Below are the code and all the weights of a small trained network. Each question names an input and a target symbol and asks about switching units off, where a switched-off unit gives its printed mean instead of its output.

import numpy as np


def w(rows, s, z=0):
    codes = np.array(rows[::2]) - 128.0
    scale = np.full(codes.shape[1], s)
    scale[-1] = z or s
    return codes * scale


def norm(h):
    return h / np.sqrt((h * h).mean(-1, keepdims=True) + 1e-5)


def f(y):
    return np.maximum(y, 0)


def softmax(a):
    e = np.exp(a - a.max(-1, keepdims=True))
    return e / e.sum(-1, keepdims=True)


def log_softmax(a):
    a = a - a.max(-1, keepdims=True)
    return a - np.log(np.exp(a).sum(-1, keepdims=True))


def net(x, mask):
    ids = ['ΓΞΣΦαβεζηθλμπτψω'.index(c) for c in x.split()]
    T = len(ids)
    res = E[ids] + P[:T]
    u = 0
    for l in range(2):
        q, k, v = (norm(res) @ M[l].T for M in (Q, K, V))
        z = softmax(np.where(np.tri(T) > 0, q @ k.T / 2**0.5, -1e9)) @ v
        res = res + np.where(mask[u], z, O[l][:, -1]) @ O[l][:, :-1]
        u += 1
        y = f(norm(res) @ A[l][:, :-1].T + A[l][:, -1])
        res = res + np.where(mask[u : u + 16], y, B[l][:, -1]) @ B[l][:, :-1]
        u += 16
    return log_softmax(norm(res)[-1] @ U[:, :-1].T + U[:, -1])


Q, K, V, O, A, B = {}, {}, {}, {}, {}, {}
E = w([
[102,67,102,157,125,111,198,31],'Γ',
[63,157,161,86,192,145,122,105],'Ξ',
[185,104,205,140,39,55,91,112],'Σ',
[133,109,51,68,149,173,138,87],'Φ',
[166,150,177,164,127,142,111,23],'α',
[111,135,100,125,118,92,122,147],'β',
[131,144,103,133,129,101,119,145],'ε',
[120,143,98,126,116,85,130,147],'ζ',
[122,194,33,91,102,165,123,66],'η',
[119,115,81,253,116,140,93,116],'θ',
[156,44,94,123,175,70,105,84],'λ',
[230,128,112,67,134,130,63,90],'μ',
[145,165,106,159,226,93,177,77],'π',
[101,188,214,86,93,94,161,146],'τ',
[134,88,138,132,60,188,190,102],'ψ',
[39,45,106,162,118,82,226,101],'ω',
],0.022)
P = w([
[160,82,152,142,185,172,125,255],'0',
[131,171,89,116,105,114,119,118],'1',
[132,162,87,114,102,113,123,118],'2',
[132,158,96,112,98,111,129,111],'3',
[126,145,105,111,105,113,130,105],'4',
[122,138,112,108,99,103,128,103],'5',
[118,133,118,108,105,105,125,98],'6',
[117,124,126,107,99,96,129,103],'7',
[111,123,126,105,100,102,133,99],'8',
[103,107,135,99,97,97,125,99],'9',
[100,105,138,97,99,99,125,96],'10',
[89,95,149,95,96,101,124,99],'11',
[88,86,150,91,100,93,121,92],'12',
[93,92,145,97,99,99,115,92],'13',
],0.0093)
Q[0] = w([
[72,129,90,92,151,82,64,253],'0.h0',
[155,158,70,89,125,85,66,188],'0.h0',
],0.014)
K[0] = w([
[124,111,142,124,166,132,126,251],'0.h0',
[173,87,117,116,134,116,136,202],'0.h0',
],0.016)
V[0] = w([
[254,110,123,98,96,92,132,129],'0.h0',
[85,156,98,146,78,23,198,137],'0.h0',
],0.0069)
O[0] = w([
[155,151,140,28,92,103,84,164,249],'0.h0',
[254,75,86,79,135,170,190,145,232],'0.h0',
],0.008,0.0012)
A[0] = w([
[96,61,146,186,66,182,113,169,127],'0.n0',
[171,87,104,156,76,175,218,120,82],'0.n1',
[120,49,148,136,2,157,83,136,146],'0.n2',
[70,105,104,123,98,85,172,143,104],'0.n3',
[99,200,179,159,71,144,123,105,158],'0.n4',
[132,79,163,150,64,219,186,108,1],'0.n5',
[59,159,130,173,134,62,103,175,6],'0.n6',
[133,13,74,182,142,119,87,71,39],'0.n7',
[148,91,112,46,137,191,138,102,111],'0.n8',
[76,117,105,240,71,132,153,120,3],'0.n9',
[150,127,138,130,206,181,51,180,98],'0.n10',
[100,198,165,68,142,159,239,149,80],'0.n11',
[140,145,121,140,104,96,56,156,134],'0.n12',
[111,78,203,28,113,162,109,55,55],'0.n13',
[85,208,174,87,145,127,142,232,68],'0.n14',
[177,70,100,245,108,163,60,116,4],'0.n15',
],0.0099,0.0068)
B[0] = w([
[162,155,110,121,97,182,197,81,177],'0.n0',
[15,167,190,164,109,136,156,133,209],'0.n1',
[196,172,108,89,103,127,165,122,226],'0.n2',
[174,132,137,179,172,156,96,130,223],'0.n3',
[144,52,149,102,121,156,155,167,253],'0.n4',
[129,145,205,132,210,196,159,141,152],'0.n5',
[116,213,154,88,167,135,158,149,171],'0.n6',
[71,110,112,183,166,73,49,181,218],'0.n7',
[36,180,104,128,133,115,101,167,221],'0.n8',
[175,236,134,119,12,149,174,118,185],'0.n9',
[139,152,73,119,143,180,130,91,145],'0.n10',
[99,156,185,99,129,107,36,135,193],'0.n11',
[189,94,166,130,159,108,157,141,215],'0.n12',
[156,157,190,105,162,110,148,2,235],'0.n13',
[147,151,162,83,99,111,43,94,175],'0.n14',
[213,239,81,230,93,91,23,133,170],'0.n15',
],0.0095,0.0045)
Q[1] = w([
[104,70,137,169,94,119,135,142],'1.h0',
[123,156,119,117,159,75,157,249],'1.h0',
],0.02)
K[1] = w([
[61,95,117,157,92,105,108,166],'1.h0',
[160,74,125,172,193,248,90,212],'1.h0',
],0.013)
V[1] = w([
[253,211,162,129,51,211,98,67],'1.h0',
[111,128,78,38,194,243,66,137],'1.h0',
],0.0052)
O[1] = w([
[160,98,155,194,148,246,82,207,253],'1.h0',
[52,87,129,54,152,254,61,34,97],'1.h0',
],0.0061,0.0029)
A[1] = w([
[118,120,108,140,89,164,149,201,2],'1.n0',
[166,130,111,201,113,136,164,170,55],'1.n1',
[109,60,152,88,82,183,162,113,91],'1.n2',
[52,104,32,111,49,193,119,78,21],'1.n3',
[154,5,116,209,114,217,117,89,25],'1.n4',
[146,131,139,200,151,197,103,102,117],'1.n5',
[140,155,92,134,155,115,122,103,93],'1.n6',
[166,74,72,114,128,148,156,155,100],'1.n7',
[61,78,127,103,157,119,149,74,157],'1.n8',
[84,89,120,161,167,174,138,118,138],'1.n9',
[69,169,146,172,127,140,172,119,76],'1.n10',
[146,99,119,97,100,118,103,174,25],'1.n11',
[119,75,163,175,123,106,174,77,151],'1.n12',
[122,180,144,115,179,103,132,104,94],'1.n13',
[122,79,97,118,97,110,169,187,112],'1.n14',
[89,96,111,228,89,120,164,116,50],'1.n15',
],0.016,0.0094)
B[1] = w([
[105,124,98,248,106,210,116,148,136],'1.n0',
[95,124,82,161,91,71,76,91,172],'1.n1',
[196,155,90,143,81,110,93,104,159],'1.n2',
[17,50,12,140,53,83,133,56,189],'1.n3',
[132,105,248,245,59,147,81,22,155],'1.n4',
[158,130,75,78,101,131,111,93,206],'1.n5',
[133,91,119,164,119,137,125,131,183],'1.n6',
[77,102,215,111,179,114,142,84,152],'1.n7',
[132,158,134,205,127,102,108,80,251],'1.n8',
[158,120,131,130,108,59,173,166,177],'1.n9',
[178,102,169,72,92,187,124,141,198],'1.n10',
[129,67,157,155,74,124,221,60,139],'1.n11',
[97,90,209,177,142,96,154,84,253],'1.n12',
[125,104,112,182,117,141,176,67,243],'1.n13',
[113,128,93,109,188,181,96,178,159],'1.n14',
[63,136,155,203,111,93,176,152,191],'1.n15',
],0.013,0.007)
U = w([
[114,175,105,89,165,104,154,167,227],'Γ',
[120,174,139,106,81,203,179,125,138],'Ξ',
[195,60,132,102,68,76,146,167,131],'Σ',
[60,245,141,131,180,149,90,56,48],'Φ',
[98,103,137,169,149,203,82,170,188],'α',
[140,28,172,185,55,190,32,89,1],'β',
[179,118,91,92,168,167,72,115,184],'ε',
[102,39,156,71,177,140,146,132,147],'ζ',
[69,83,85,84,50,125,113,102,133],'η',
[154,210,103,178,75,114,85,152,118],'θ',
[132,180,128,83,128,54,158,88,81],'λ',
[81,156,184,86,100,104,58,164,171],'μ',
[191,103,70,159,172,143,195,99,118],'π',
[137,79,124,145,172,57,46,165,141],'τ',
[162,171,156,152,194,133,120,174,155],'ψ',
[57,138,186,163,84,82,175,189,116],'ω',
],0.011,0.0068)

Each question gives the input, a string of symbols that net reads in full, and the target symbol t.
The units are the heads (2 rows each of Q, K, V and O) and the neurons (one row each of A and B). Each row of codes is followed by its name. A weight is (code - 128) times the scale printed after its matrix; where a second scale follows, it is the last column's (O, A, B and U).
mask holds one flag per unit, layer by layer, with each layer's heads first. A switched-off unit (its flag False) gives its mean, the last column of its rows in O or B, instead of its output. The means were averaged over made-up inputs and are rounded, as every weight is.
A unit's drop is (log p(t) with every unit on - log p(t) with that unit switched off) / (log p(t) with every unit on - log p(t) with every unit switched off).
The circuit of an input: a set's keep is (log p(t) with only the set's units on - log p(t) with every unit switched off) / (log p(t) with every unit on - log p(t) with every unit switched off). Starting from the 12 units with the biggest drops (on a tie, the unit counted first), units are removed one at a time, each time the one whose removal leaves the highest keep (on an exact tie, the one counted first), for as long as the keep stays at least 0.8.
units of the circuit, in order: the units of the circuit, biggest drop first
k most important neurons: the k neurons with the biggest drops, biggest first
k most important neurons of layer l: the k neurons of layer l with the biggest drops, biggest first
drop when u is switched off: that unit's drop, to one decimal
input Φ η π ω α μ β ζ, target Φ: units of the circuit, in order	1.h0; 0.h0; 0.n6
input ω β θ Ξ θ ε, target ω: most important neuron	0.n1
input Φ η ψ β ζ Γ, target ω: units of the circuit, in order	0.n1; 1.n15
input Φ ε μ ψ ζ η Φ ε, target Φ: units of the circuit, in order	1.h0; 0.h0; 0.n6
input Γ ζ π Ξ θ θ Ξ Γ τ, target μ: units of the circuit, in order	0.n11; 0.n14
input Φ ζ ω τ ζ β, target Φ: units of the circuit, in order	0.h0; 1.h0; 0.n6
input Γ ζ π Ξ θ Σ ω η ζ, target Γ: 2 most important neurons	1.n14; 0.n7
input η τ ζ θ α θ ω ψ ε, target η: 2 most important neurons	0.n9; 1.n3
input β Γ ζ ζ, target β: 2 most important neurons of layer 0	0.n14; 0.n10
input τ Ξ τ ζ α η Σ ψ Ξ η ε, target τ: 3 most important neurons of layer 0	0.n13; 0.n4; 0.n3
input ψ Ξ α Ξ α η Γ Ξ Φ π ζ Ξ ζ, target ψ: 2 most important neurons	0.n6; 0.n3
input Γ τ λ Γ α τ Ξ ζ θ, target θ: 2 most important neurons	0.n15; 0.n9
input β α ω Ξ Ξ θ μ ζ, target β: 2 most important neurons	1.n4; 0.n10
input Ξ ψ ζ Ξ Ξ Ξ Σ λ, target τ: units of the circuit, in order	0.n7
input α μ λ ζ β ζ, target α: 2 most important neurons	1.n0; 1.n14
input ε Φ τ ζ β, target ε: 2 most important neurons	0.n6; 0.n10
input Ξ τ Φ Φ ζ, target Ξ: 2 most important neurons	0.n6; 0.n9
input ε Φ ω ζ λ ζ, target ε: 4 most important neurons	0.n6; 0.n10; 0.n14; 0.n3
input π Ξ ζ λ π ω μ α Γ β α β Σ Σ, target Σ: 2 most important neurons	0.n2; 1.n8
input Σ ψ Ξ θ ω ζ ψ ζ, target Σ: most important neuron	1.n11
input θ α Γ τ μ μ τ α Ξ Ξ ω θ η ε, target θ: drop when 0.n6 is switched off	0.3
input β ω τ, target μ: drop when 1.n6 is switched off	0.0
input π τ π ζ ε ψ τ π Γ ε θ η ζ, target π: drop when 0.n6 is switched off	0.2
input τ ζ π β ε Γ π Φ ε, target τ: drop when 1.n12 is switched off	0.1
input β η β π τ π ζ μ β π ε, target β: 3 most important neurons	1.n4; 0.n10; 0.n13
